Below are the code and all the weights of a small trained network. Each question names an input and a class and asks about switching units off, where a switched-off unit gives its printed mean instead of its output.

import numpy as np


def w(rows, s, z=0):
    codes = np.array(rows[::2]) - 128.0
    scale = np.full(codes.shape[1], s)
    scale[-1] = z or s
    return codes * scale


def norm(h):
    return h / np.sqrt((h * h).mean(-1, keepdims=True) + 1e-5)


def f(y):
    return y / 2 * (1 + np.tanh(0.7978845608 * (y + 0.044715 * y**3)))


def log_softmax(a):
    a = a - a.max(-1, keepdims=True)
    return a - np.log(np.exp(a).sum(-1, keepdims=True))


def net(x, mask):
    res = np.array(x, float).reshape(1, 6) / 4 @ E
    u = 0
    for l in range(2):
        y = f(norm(res) @ A[l][:, :-1].T + A[l][:, -1])
        res = res + np.where(mask[u : u + 11], y, B[l][:, -1]) @ B[l][:, :-1]
        u += 11
    return log_softmax(norm(res)[-1] @ U[:, :-1].T + U[:, -1])


A, B = {}, {}
E = w([
[60,170,117,184,168,134],'x0',
[90,183,90,31,101,170],'x1',
[91,62,159,137,95,205],'x2',
[127,127,126,129,126,127],'x3',
[147,92,4,147,167,144],'x4',
[129,128,128,129,129,127],'x5',
],0.0018)
A[0] = w([
[120,136,140,116,187,142,11],'0.n0',
[100,146,96,66,112,142,147],'0.n1',
[69,134,178,111,116,99,214],'0.n2',
[27,195,109,204,217,144,92],'0.n3',
[152,234,114,144,179,64,80],'0.n4',
[31,89,158,144,148,176,84],'0.n5',
[165,84,56,92,191,149,131],'0.n6',
[69,46,138,133,76,180,43],'0.n7',
[195,206,95,97,150,20,105],'0.n8',
[170,188,103,120,162,53,44],'0.n9',
[255,71,122,52,75,120,112],'0.n10',
],0.0043,0.0012)
B[0] = w([
[122,119,76,136,188,40,98],'0.n0',
[154,127,160,157,188,158,190],'0.n1',
[210,182,176,139,23,146,176],'0.n2',
[164,125,112,32,87,32,222],'0.n3',
[46,28,179,112,31,161,201],'0.n4',
[49,89,126,121,53,80,168],'0.n5',
[171,207,156,157,58,83,212],'0.n6',
[56,13,80,148,133,158,166],'0.n7',
[44,4,146,149,95,253,253],'0.n8',
[63,64,146,183,95,191,178],'0.n9',
[22,164,127,111,105,13,245],'0.n10',
],0.0027,0.0019)
A[1] = w([
[160,109,3,155,148,152,205],'1.n0',
[200,87,165,162,172,110,80],'1.n1',
[151,166,111,71,123,84,83],'1.n2',
[82,139,81,126,150,102,168],'1.n3',
[128,184,105,49,100,210,108],'1.n4',
[118,173,169,109,30,129,254],'1.n5',
[68,122,127,65,130,18,142],'1.n6',
[95,144,134,60,122,99,117],'1.n7',
[149,65,157,193,130,55,219],'1.n8',
[104,173,150,138,94,97,171],'1.n9',
[113,82,123,121,69,218,36],'1.n10',
],0.0043,0.00096)
B[1] = w([
[185,187,253,77,65,100,199],'1.n0',
[109,150,78,132,201,170,113],'1.n1',
[90,107,121,118,161,131,135],'1.n2',
[122,56,179,144,119,103,160],'1.n3',
[127,140,138,217,251,173,201],'1.n4',
[199,148,77,117,148,96,252],'1.n5',
[80,57,51,139,141,96,200],'1.n6',
[131,78,76,173,155,140,171],'1.n7',
[97,183,87,98,192,205,205],'1.n8',
[161,117,80,77,133,52,163],'1.n9',
[109,111,168,195,108,133,196],'1.n10',
],0.0036,0.0026)
U = w([
[55,43,179,171,44,188,114],'0',
[104,96,69,86,129,63,251],'1',
[215,199,206,92,72,103,73],'2',
[128,170,116,159,254,219,41],'3',
],0.0063,0.0013)

Each question gives the input, the list of numbers given to net, and the class t.
The units are the neurons (one row each of A and B). Each row of codes is followed by its name. A weight is (code - 128) times the scale printed after its matrix; where a second scale follows, it is the last column's (A, B and U).
mask holds one flag per neuron, layer by layer. A switched-off neuron (its flag False) gives its mean, the last column of its row in B, instead of its output. The means were averaged over made-up inputs and are rounded, as every weight is.
A unit's drop is (log p(t) with every unit on - log p(t) with that unit switched off) / (log p(t) with every unit on - log p(t) with every unit switched off).
The circuit of an input: a set's keep is (log p(t) with only the set's units on - log p(t) with every unit switched off) / (log p(t) with every unit on - log p(t) with every unit switched off). Starting from the 12 units with the biggest drops (on a tie, the unit counted first), units are removed one at a time, each time the one whose removal leaves the highest keep (on an exact tie, the one counted first), for as long as the keep stays at least 0.8.
circuit, biggest first: the units of the circuit, biggest drop first
most important unit: the unit with the biggest drop
top k neurons: the k neurons with the biggest drops, biggest first
top k neurons in layer l: the k neurons of layer l with the biggest drops, biggest first
input [-5,6,-5,2,3,1], class 3: top 4 neurons in layer 0 : [0.n7, 0.n5, 0.n3, 0.n1]
input [-8,7,3,1,-6,-3], class 1: circuit, biggest first : [0.n10, 1.n0, 1.n6, 1.n5]
input [0,8,-8,-6,-5,-5], class 0: top 3 neurons in layer 1 : [1.n8, 1.n10, 1.n1]
input [-6,2,-4,4,-4,5], class 1: top 4 neurons : [0.n10, 1.n5, 1.n0, 0.n7]
input [-8,-7,-8,4,5,5], class 0: circuit, biggest first : [0.n8]
input [-1,-7,-4,0,-4,-6], class 3: circuit, biggest first : [1.n8, 1.n1]
input [4,1,6,8,-8,-1], class 2: circuit, biggest first : [0.n8, 1.n5]
input [-1,-8,-7,7,-3,0], class 3: top 2 neurons in layer 1 : [1.n8, 1.n1]
input [-7,3,1,7,-7,-1], class 1: top 2 neurons in layer 1 : [1.n0, 1.n6]
input [1,-3,0,6,4,3], class 2: top 2 neurons : [1.n0, 0.n10]
input [-5,7,-3,1,6,-7], class 3: top 2 neurons : [1.n4, 0.n3]
input [-4,8,-4,-2,8,-4], class 2: top 3 neurons : [1.n0, 1.n8, 0.n6]
input [7,-2,5,4,3,4], class 1: circuit, biggest first : [0.n3, 0.n8]
input [-2,-6,-7,-8,7,2], class 0: circuit, biggest first : [0.n8, 1.n5]
input [5,-8,-4,5,-3,-2], class 3: most important unit : 1.n8
input [-1,0,-3,1,6,-1], class 2: top 2 neurons : [1.n0, 0.n6]
input [-1,5,-8,3,-8,-5], class 0: top 2 neurons : [0.n8, 0.n4]
input [-1,6,-1,1,-5,2], class 3: top 4 neurons : [1.n4, 1.n0, 0.n6, 0.n3]
input [4,7,-4,4,3,-5], class 3: circuit, biggest first : [1.n4, 0.n10]
input [2,-1,4,-4,6,5], class 2: circuit, biggest first : [1.n0, 0.n8]
